Moves between nodes:
* | li gu tu de
vota | bopa tumo fufo .
tuno | pofa lugu domo .
gobo | feru kabu vifi muna
suga | vidu baro vele fume
kabu | dufu . relo gobo
rudi | puno bavu baro vega
nika | fedo vele kore kave
goku | mubo rose rosu nire
domo | zeto nire bopa .
fume | kopu suga nika fufo
nire | bene goku vizo domo
nara | faku vifi goku lugu
baro | pefa feto feru suga
pego | fufo kopu kube .
rosu | vega puno vidu vizo
vifi | reta relo rose nara
bavu | mutu . feto rudi
vizo | tumo rosu kopu bopa
vele | muna feru faku nika
kore | lugu faku bene pofa
pofa | tuno kore zeto .
luna | vuna . bavu relu
vidu | suga pefa muna kopu
relu | rose luna rudi mubo
fufo | pego fume kave .
lugu | kore nara nire tuno
muna | vele gobo nara fedo
kave | kube nika pofa .
rose | relu vuna puno goku
puno | rudi mutu pefa rosu
pefa | baro vaze gobo vidu
rota | relo . luna reta
zeto | domo bene vota .
mutu | bavu . vaze puno
reta | vifi rota relu faku
relo | rota . vuna vifi
mubo | goku relu vega bene
bene | nire mubo tumo zeto
feto | vaze . dufu baro
bopa | vota vizo pego .
tumo | vizo vega fume vota
vuna | luna . mutu rose
vega | rosu rudi suga tumo
vaze | feto . kabu pefa
feru | gobo dufu reta vele
kopu | fume vidu fedo pego
dufu | kabu . rota feru
kube | kave fedo tuno .
faku | nara reta mubo kore
fedo | nika muna lugu kube

The rows follow the links: the fewer symbols apart two nodes are, the more alike their rows tend to be.

Here are some nodes, each with a row of numbers. One shown again gets a slightly different row.
pefa -> [-86, -127, -206, 67, 68, 48, -238, 25, -140, -47, -176, -39, 34, -179, -143, 138, -29, 109, -128, 114, -234, -71, -171, 14, 154, 10, -9, -97, -40, -194, -68, 99, -107, -91, 98, -90, -107, -76, 60, 80, 13, -94, 77, -134]
fufo -> [-28, 223, 116, 86, -157, 47, 116, -78, 124, -27, 37, -166, 130, 190, 122, 236, -107, -140, 162, -170, 57, -213, 61, -156, 73, 103, -7, -9, 124, 53, 30, 89, 146, -59, -104, -68, -38, -138, -40, -31, 101, 86, -197, 69]
bavu -> [-11, -101, 102, -276, 107, 88, -3, 11, -106, -214, -63, 201, 19, 160, -49, 104, 23, 185, -38, 146, 117, 48, -59, 144, -5, -19, -67, 71, -109, 119, 78, 249, -142, -3, -86, -107, -183, 10, -35, -111, 130, -175, 37, 92]
lugu -> [16, 45, -130, 205, -33, -124, 9, 27, 72, 200, 65, -86, -84, -190, 17, -212, 31, -128, -21, -77, -96, 69, 28, -66, -96, -64, 82, 2, 30, -113, -71, -316, 52, 12, 115, 138, 276, 95, 29, 95, -190, 129, 28, -108]
kore -> [59, 90, 283, -34, -91, -40, 205, -13, 170, 179, 156, 19, 17, 169, 137, -155, 11, -172, 110, -93, 179, 74, 190, -51, -52, 43, 9, 71, 148, 157, -22, -99, 167, 117, -60, 134, 14, 44, -14, -32, -10, 102, -99, 120]
domo -> [51, 170, -184, 197, 4, -103, 76, 6, 88, -79, 52, -170, -99, -93, 4, -65, 12, -135, 89, -216, -20, -29, -20, -46, -226, -94, 103, 36, -81, -69, 77, -258, -5, -103, 51, 53, 351, 65, -43, 35, -110, 115, 20, -95]
fume -> [-36, 152, 109, 34, -136, 83, 49, -99, 76, -93, -2, -129, 152, 223, 88, 276, -96, -58, 129, -103, 81, -173, 74, -130, 97, 132, -33, -17, 119, 59, 10, 156, 121, -58, -103, -107, -119, -174, -29, -49, 139, 18, -182, 99]
rosu -> [-28, 41, -326, 101, 105, 12, -83, 9, -81, -288, -126, -115, -53, -144, -128, 105, -34, 85, -31, -64, -112, -51, -171, 3, -112, -119, 44, -8, -213, -148, 90, 6, -179, -172, 53, -102, 177, 9, -27, -15, -13, -19, 81, -110]
kave -> [22, 159, 199, 93, -197, -6, 113, -104, 131, 140, 93, -152, 90, 136, 136, 56, -57, -171, 108, -145, 57, -113, 136, -117, 95, 121, 0, -9, 199, 69, -40, -27, 236, 31, -48, 47, -15, -73, 6, 25, 42, 125, -165, 67]
relu -> [88, -49, 177, -258, 78, 24, 153, 48, -40, -144, 95, 209, -93, 193, -5, -143, 69, 65, 33, 56, 193, 159, 63, 137, -124, -82, -55, 88, -99, 192, 117, 73, -80, 71, -105, 17, -46, 96, -54, -127, 54, -75, 36, 108]

Each walk starts at a row. The symbols on each line, taken left to right, move it on to the next node.
Answer with the node's row; about right is enough.
[52, -27, 321, -127, -51, -53, 175, 27, 78, 186, 148, 146, 0, 161, 103, -192, 58, -100, 18, 29, 186, 129, 162, 50, -15, 38, -21, 49, 110, 242, -37, -41, 164, 173, -66, 140, -47, 100, -3, -54, -15, 48, -20, 130]
li tu li li li gu de -> [103, 36, 198, -209, 51, -5, 224, 5, 78, -158, 100, 86, -54, 229, 55, -105, 32, -26, 118, -30, 256, 132, 87, 54, -189, -68, -38, 128, -84, 242, 109, 3, -22, 68, -112, 19, 22, 143, -69, -130, 25, -11, -2, 134]
tu li tu tu gu li de -> [-20, -36, 283, -73, -134, 48, 38, -52, 38, 226, 44, 66, 100, 160, 79, 32, 0, -45, 9, 43, 66, -19, 107, -47, 182, 128, -55, -50, 253, 108, -121, 101, 206, 134, -62, 21, -228, -72, -4, 2, 71, 35, -135, 118]
[-69, -220, -55, -4, 47, -1, -239, 39, -148, 193, -122, 130, 1, -178, -82, -73, 63, 109, -224, 226, -193, 75, -86, 81, 175, 15, -4, -105, 28, -141, -133, 27, -36, 52, 120, 9, -174, -19, 55, 131, -47, -40, 99, -83]
li li tu li li de li -> [29, -119, 292, -226, 2, 0, 133, 59, 1, 172, 85, 251, -60, 127, 59, -182, 60, 7, -39, 149, 154, 187, 131, 97, 55, 15, -57, 24, 93, 185, -49, 12, 83, 217, -43, 105, -158, 77, 0, -48, -6, -20, 9, 115]
tu tu de li li de tu tu -> [-6, 61, 261, 35, -183, -11, 88, -72, 118, 217, 87, -54, 127, 161, 147, 63, -11, -129, 79, -66, 82, -96, 133, -116, 127, 168, -36, -32, 222, 70, -98, 49, 252, 109, -79, 41, -127, -103, 25, 9, 69, 100, -192, 92]
[-84, -21, -235, 183, -7, 20, -210, -20, -95, -35, -139, -153, 57, -189, -93, 196, -60, 65, -61, 4, -251, -190, -160, -67, 142, 14, 23, -108, -11, -244, -42, 42, -75, -126, 77, -86, -4, -106, 49, 83, -13, -22, -7, -113]
gu tu gu tu -> [-12, -239, -33, -64, 113, -18, -142, 111, -124, 152, -31, 180, -115, -196, -103, -236, 98, 95, -170, 218, -105, 173, -49, 125, 31, -66, 10, -30, -39, -44, -72, -109, -87, 72, 119, 56, -25, 113, 54, 78, -99, -39, 145, -63]
de tu li tu gu tu li -> [-57, -174, -168, -9, 96, 41, -226, 47, -139, -44, -162, 77, 11, -174, -114, 111, 15, 184, -156, 167, -176, -20, -183, 77, 134, 7, -37, -89, -34, -148, -44, 114, -127, -40, 88, -95, -167, -34, 24, 76, 26, -94, 81, -101]
[-80, -76, -124, 193, -53, -51, -187, 6, -24, 285, -71, -68, 31, -248, -47, -47, 13, -19, -142, 63, -245, -53, -34, -45, 169, 61, 46, -115, 90, -208, -152, -105, 64, 23, 134, 58, -14, -53, 101, 182, -93, 59, 14, -131]
tu de li li gu -> [18, -80, -122, 127, 21, -99, -62, 63, 23, 244, 41, 39, -119, -268, -43, -303, 64, -54, -96, 11, -124, 132, 4, 11, -53, -58, 73, -22, -18, -105, -85, -278, -5, 24, 158, 166, 164, 138, 66, 121, -169, 95, 102, -102]
tu li gu de li -> [50, 2, -242, 67, 128, -69, -8, 86, -21, -137, 10, -5, -151, -175, -84, -174, 73, 24, -17, -39, -47, 110, -58, 60, -230, -167, 90, 56, -185, -81, 68, -212, -163, -67, 91, 49, 260, 127, -16, 29, -136, 12, 160, -98]
[42, 193, -249, 195, -38, -28, -6, -32, 54, -185, -14, -252, -8, -106, -9, 114, -71, -78, 118, -212, -60, -140, -69, -124, -146, -45, 63, 30, -111, -110, 87, -76, -47, -169, 15, -37, 266, -19, -43, 20, -24, 56, -25, -107]
li tu li li li gu de -> [-38, 183, -193, 288, -99, -10, -57, -59, 58, -19, -56, -282, 62, -114, 27, 193, -104, -94, 39, -185, -161, -212, -84, -139, 38, 45, 44, -74, 10, -180, -39, -76, 69, -132, 60, -33, 150, -107, -4, 57, -15, 93, -60, -78]
li gu gu gu de -> [-24, 60, 152, -100, -106, 101, 23, -59, 15, -58, -32, -9, 149, 198, 40, 290, -49, 43, 44, -4, 89, -137, 24, -39, 142, 140, -66, -6, 98, 77, -4, 273, 69, -8, -131, -138, -240, -139, -14, -77, 163, -66, -133, 92]
[47, 238, 41, 26, -81, 41, 183, -75, 106, -204, 74, -150, 61, 204, 55, 199, -81, -116, 192, -181, 161, -111, 42, -102, -98, 2, 26, 92, -8, 117, 108, 43, 34, -70, -136, -52, 80, -54, -67, -136, 81, 50, -106, 63]
gu de li li tu tu li tu -> [26, 118, -109, 224, -68, -105, 38, 12, 113, 187, 103, -166, -43, -150, 45, -155, -9, -184, 32, -176, -59, -9, 39, -86, -83, -33, 103, 2, 49, -101, -46, -284, 106, -21, 80, 133, 255, 61, 21, 105, -164, 142, -7, -87]
gu gu tu gu gu li li de -> [36, -115, -188, -63, 162, -25, -67, 109, -64, -100, -31, 115, -142, -171, -136, -207, 97, 102, -117, 63, -72, 170, -83, 119, -175, -137, 25, 21, -203, -46, 78, -122, -216, -40, 92, 22, 143, 140, -2, 7, -96, -53, 140, -92]
[-27, -52, -269, 1, 148, 11, -153, 85, -116, -251, -117, -7, -30, -159, -171, 69, 23, 163, -75, 74, -133, 19, -180, 93, -67, -98, 25, -16, -195, -116, 68, 58, -259, -124, 64, -94, 65, 30, -5, 18, -23, -125, 125, -112]
tu tu li tu tu de tu gu -> [16, -28, 111, -256, 98, 97, 47, -8, -57, -305, -34, 123, 18, 205, -16, 163, -23, 137, 54, 83, 173, -5, -25, 79, -56, -17, -83, 81, -87, 168, 86, 267, -127, -19, -113, -139, -163, 4, -28, -156, 130, -125, 2, 86]
li li tu li de de -> [-49, 102, -231, 243, -62, -3, -136, -59, -6, -35, -112, -255, 103, -151, -44, 220, -93, -25, 24, -120, -200, -188, -100, -112, 57, 32, 56, -83, 15, -197, -52, -21, -5, -141, 54, -74, 107, -98, 36, 74, -5, 58, -15, -117]
[-47, -145, 135, -191, 30, 97, -89, -3, -82, -72, -92, 166, 73, 137, -30, 132, 2, 170, -53, 194, 39, -6, -44, 53, 165, 78, -102, -36, 51, 68, 4, 293, -30, 31, -94, -117, -335, -78, 38, -71, 155, -136, -33, 105]
de li tu de gu -> [-85, -173, -81, 101, -2, -35, -231, 54, -107, 243, -93, 56, -1, -242, -87, -77, 29, 90, -193, 157, -255, 16, -62, 11, 190, 23, 11, -107, 63, -171, -178, -38, -6, 19, 117, 26, -115, -3, 89, 163, -94, -19, 54, -70]
li gu de li li gu de -> [-48, -128, 263, -139, -50, 61, -44, -17, -13, 218, 6, 185, 89, 140, 57, 5, 29, 36, -64, 162, 37, 35, 80, -2, 202, 127, -77, -22, 194, 89, -113, 131, 127, 143, -41, 11, -296, -63, 26, -7, 79, -48, -66, 126]
[12, 114, 103, -182, 14, 90, 126, -50, 18, -315, 23, 4, 46, 270, 6, 186, -70, 32, 123, -35, 198, -42, 14, 23, -87, 4, -62, 91, -67, 155, 138, 221, -73, -59, -144, -143, -65, -20, -93, -169, 158, -98, -51, 111]
li li li tu tu de -> [-48, 32, -129, 270, -139, -53, -111, -17, 48, 255, -7, -140, 17, -183, -2, 3, -12, -110, -43, -74, -222, -106, -34, -132, 100, 13, 73, -77, 106, -205, -134, -206, 125, 13, 143, 61, 100, -53, 78, 140, -104, 112, -39, -105]
tu tu gu de li gu de -> [95, 165, 164, -94, -17, -38, 272, 7, 107, -137, 140, -7, -24, 187, 98, -42, 5, -105, 158, -171, 264, 76, 126, 31, -184, -50, 7, 87, -18, 222, 127, -36, 48, 24, -125, 54, 154, 46, -64, -140, -7, 60, -47, 103]
